Below is a small trained network, with its code and all its weights. Each question gives an input and a target symbol and asks what happens when units are switched off, that is, made to give their printed mean instead of their output.

import numpy as np


def w(rows, s, z=0):
    codes = np.array(rows[::2]) - 128.0
    scale = np.full(codes.shape[1], s)
    scale[-1] = z or s
    return codes * scale


def f(y):
    return np.maximum(y, 0)


def softmax(a):
    e = np.exp(a - a.max(-1, keepdims=True))
    return e / e.sum(-1, keepdims=True)


def log_softmax(a):
    a = a - a.max(-1, keepdims=True)
    return a - np.log(np.exp(a).sum(-1, keepdims=True))


def net(x, mask):
    ids = ['βδεζηλμξστφψ'.index(c) for c in x.split()]
    T = len(ids)
    res = E[ids] + P[:T]
    u = 0
    for l in range(3):
        q, k, v = (res @ M[l].T for M in (Q, K, V))
        z = softmax(np.where(np.tri(T) > 0, q @ k.T / 4**0.5, -1e9)) @ v
        res = res + np.where(mask[u], z, O[l][:, -1]) @ O[l][:, :-1]
        u += 1
        y = f(res @ A[l][:, :-1].T + A[l][:, -1])
        res = res + np.where(mask[u : u + 8], y, B[l][:, -1]) @ B[l][:, :-1]
        u += 8
    return log_softmax(res[-1] @ U[:, :-1].T + U[:, -1])


Q, K, V, O, A, B = {}, {}, {}, {}, {}, {}
E = w([
[121,155,61],'β',
[127,143,55],'δ',
[131,140,67],'ε',
[100,162,35],'ζ',
[130,189,95],'η',
[137,165,88],'λ',
[154,127,91],'μ',
[191,253,163],'ξ',
[133,39,209],'σ',
[92,173,179],'τ',
[151,94,141],'φ',
[180,103,166],'ψ',
],0.012)
P = w([
[90,159,123],'0',
[182,156,7],'1',
[195,151,2],'2',
[172,147,46],'3',
[161,144,85],'4',
[154,145,116],'5',
[152,150,153],'6',
[149,161,184],'7',
[134,177,197],'8',
[112,169,170],'9',
],0.0046)
Q[0] = w([
[172,125,111],'0.h1',
[116,203,2],'0.h1',
[85,66,169],'0.h1',
[80,182,134],'0.h1',
],0.0081)
K[0] = w([
[98,223,22],'0.h1',
[195,232,173],'0.h1',
[11,15,177],'0.h1',
[253,144,176],'0.h1',
],0.0041)
V[0] = w([
[167,159,171],'0.h1',
[133,227,97],'0.h1',
[255,135,77],'0.h1',
[69,110,243],'0.h1',
],0.0043)
O[0] = w([
[129,189,68,122],'0.h1',
[173,141,9,215],'0.h1',
[249,165,178,209],'0.h1',
[3,151,83,6],'0.h1',
],0.004,0.0022)
A[0] = w([
[136,69,121,165],'0.n1',
[208,97,168,136],'0.n2',
[185,68,186,127],'0.n3',
[74,91,184,176],'0.n4',
[170,55,255,150],'0.n5',
[167,57,222,140],'0.n6',
[249,200,132,254],'0.n7',
[185,42,168,220],'0.n8',
],0.0061,0.0018)
B[0] = w([
[130,122,164,145],'0.n1',
[156,111,153,167],'0.n2',
[143,54,136,165],'0.n3',
[143,91,103,151],'0.n4',
[180,85,118,187],'0.n5',
[161,60,128,175],'0.n6',
[185,255,138,253],'0.n7',
[175,101,172,178],'0.n8',
],0.0059,0.0051)
Q[1] = w([
[88,177,100],'1.h1',
[53,82,183],'1.h1',
[117,254,37],'1.h1',
[240,176,66],'1.h1',
],0.006)
K[1] = w([
[197,221,53],'1.h1',
[28,105,81],'1.h1',
[195,186,125],'1.h1',
[241,162,254],'1.h1',
],0.0053)
V[1] = w([
[222,142,212],'1.h1',
[132,15,157],'1.h1',
[166,68,44],'1.h1',
[201,122,254],'1.h1',
],0.0053)
O[1] = w([
[254,251,85,254],'1.h1',
[175,71,176,62],'1.h1',
[163,56,115,147],'1.h1',
[229,184,177,211],'1.h1',
],0.0054,0.0043)
A[1] = w([
[193,253,112,254],'1.n1',
[110,56,170,120],'1.n2',
[144,166,176,88],'1.n3',
[131,76,137,97],'1.n4',
[131,85,112,150],'1.n5',
[112,17,164,151],'1.n6',
[109,123,172,123],'1.n7',
[127,205,206,180],'1.n8',
],0.0071,0.003)
B[1] = w([
[37,196,173,249],'1.n1',
[119,120,2,140],'1.n2',
[47,51,84,147],'1.n3',
[98,114,98,137],'1.n4',
[186,184,48,135],'1.n5',
[201,136,20,147],'1.n6',
[157,111,131,131],'1.n7',
[38,135,151,165],'1.n8',
],0.0039,0.016)
Q[2] = w([
[17,80,200],'2.h1',
[175,197,112],'2.h1',
[157,211,155],'2.h1',
[109,130,253],'2.h1',
],0.0074)
K[2] = w([
[82,99,2],'2.h1',
[138,90,191],'2.h1',
[180,140,161],'2.h1',
[59,102,137],'2.h1',
],0.0073)
V[2] = w([
[198,79,137],'2.h1',
[135,78,18],'2.h1',
[170,26,57],'2.h1',
[137,122,255],'2.h1',
],0.0081)
O[2] = w([
[168,181,76,214],'2.h1',
[108,97,52,29],'2.h1',
[120,159,46,1],'2.h1',
[216,254,183,133],'2.h1',
],0.0093,0.0025)
A[2] = w([
[127,100,154,166],'2.n1',
[76,188,94,255],'2.n2',
[123,136,139,208],'2.n3',
[146,51,102,131],'2.n4',
[172,55,175,107],'2.n5',
[156,59,202,108],'2.n6',
[144,114,254,93],'2.n7',
[168,43,175,124],'2.n8',
],0.0074,0.0085)
B[2] = w([
[186,143,147,150],'2.n1',
[111,32,141,254],'2.n2',
[119,63,217,186],'2.n3',
[41,172,2,154],'2.n4',
[103,170,78,157],'2.n5',
[117,223,74,164],'2.n6',
[43,188,30,200],'2.n7',
[83,208,99,159],'2.n8',
],0.0052,0.013)
U = w([
[106,116,108,39],'β',
[109,122,102,22],'δ',
[124,114,121,159],'ε',
[57,117,71,164],'ζ',
[86,116,125,97],'η',
[107,113,124,84],'λ',
[138,100,144,253],'μ',
[73,202,114,70],'ξ',
[150,201,2,69],'σ',
[92,89,166,200],'τ',
[162,119,125,181],'φ',
[236,183,163,108],'ψ',
],0.0073,0.0055)

Each question gives the input, a string of symbols that net reads in full, and the target symbol t.
The units are the heads (4 rows each of Q, K, V and O) and the neurons (one row each of A and B). Each row of codes is followed by its name. A weight is (code - 128) times the scale printed after its matrix; where a second scale follows, it is the last column's (O, A, B and U).
mask holds one flag per unit, layer by layer, with each layer's heads first. A switched-off unit (its flag False) gives its mean, the last column of its rows in O or B, instead of its output. The means were averaged over made-up inputs and are rounded, as every weight is.
A unit's drop is (log p(t) with every unit on - log p(t) with that unit switched off) / (log p(t) with every unit on - log p(t) with every unit switched off).
The circuit of an input: a set's keep is (log p(t) with only the set's units on - log p(t) with every unit switched off) / (log p(t) with every unit on - log p(t) with every unit switched off). Starting from the 12 units with the biggest drops (on a tie, the unit counted first), units are removed one at a time, each time the one whose removal leaves the highest keep (on an exact tie, the one counted first), for as long as the keep stays at least 0.8.
units of the circuit, in order: the units of the circuit, biggest drop first
top k neurons: the k neurons with the biggest drops, biggest first
top k neurons in layer l: the k neurons of layer l with the biggest drops, biggest first
input σ ξ ψ ζ λ ξ ξ ψ, target ψ: units of the circuit, in order => [1.h1, 2.h1]
input σ δ ζ ζ ψ ψ η, target ψ: units of the circuit, in order => [2.h1, 1.h1, 0.n8]
input φ ψ ξ β ξ, target ξ: top 3 neurons => [1.n1, 0.n7, 1.n8]
input τ ζ ζ ζ, target ζ: units of the circuit, in order => [1.h1, 2.h1, 0.h1]
input ξ β ξ σ ε ψ ξ φ, target ψ: units of the circuit, in order => [1.h1, 2.h1, 0.n8]
input σ ζ ψ ζ, target ψ: units of the circuit, in order => [2.h1, 1.h1, 0.n8]
input σ τ ζ ψ ψ σ ψ τ ε, target ψ: units of the circuit, in order => [2.h1, 1.h1]
input ζ ξ ζ, target ξ: top neuron in layer 0 => [0.n7]
input ξ ζ β σ λ δ ψ η, target ψ: units of the circuit, in order => [2.h1, 1.h1, 0.n7]
input ζ δ ζ, target ζ: units of the circuit, in order => [2.h1, 1.h1]
input ζ δ ζ δ σ ζ σ μ, target σ: units of the circuit, in order => [2.h1, 1.h1, 1.n1, 0.n6]
input σ ξ ζ ξ σ β λ σ ζ σ, target σ: top 2 neurons in layer 2 => [2.n6, 2.n7]
input σ ξ ζ μ σ ζ η, target σ: top 2 neurons in layer 0 => [0.n7, 0.n8]
input β δ ζ ζ ζ ζ τ ξ σ, target ξ: top 2 neurons in layer 2 => [2.n7, 2.n8]
input η ζ δ τ β ξ ζ η ψ, target ξ: top neuron in layer 2 => [2.n7]
input ζ ζ ζ σ ζ σ ξ, target σ: top 2 neurons in layer 1 => [1.n1, 1.n3]
input ζ ζ δ ξ β η, target ξ: top 4 neurons => [0.n7, 2.n7, 1.n1, 2.n6]
input δ ψ σ, target ψ: top 2 neurons => [0.n8, 2.n7]
input ξ ζ σ λ, target σ: top 2 neurons in layer 0 => [0.n7, 0.n8]
input η ξ ζ, target ξ: top 4 neurons => [1.n1, 0.n7, 2.n7, 2.n6]
input ψ τ σ δ ξ μ ξ, target ξ: top 4 neurons in layer 1 => [1.n1, 1.n8, 1.n6, 1.n2]
input ξ ζ τ, target ξ: top 2 neurons => [2.n7, 1.n1]
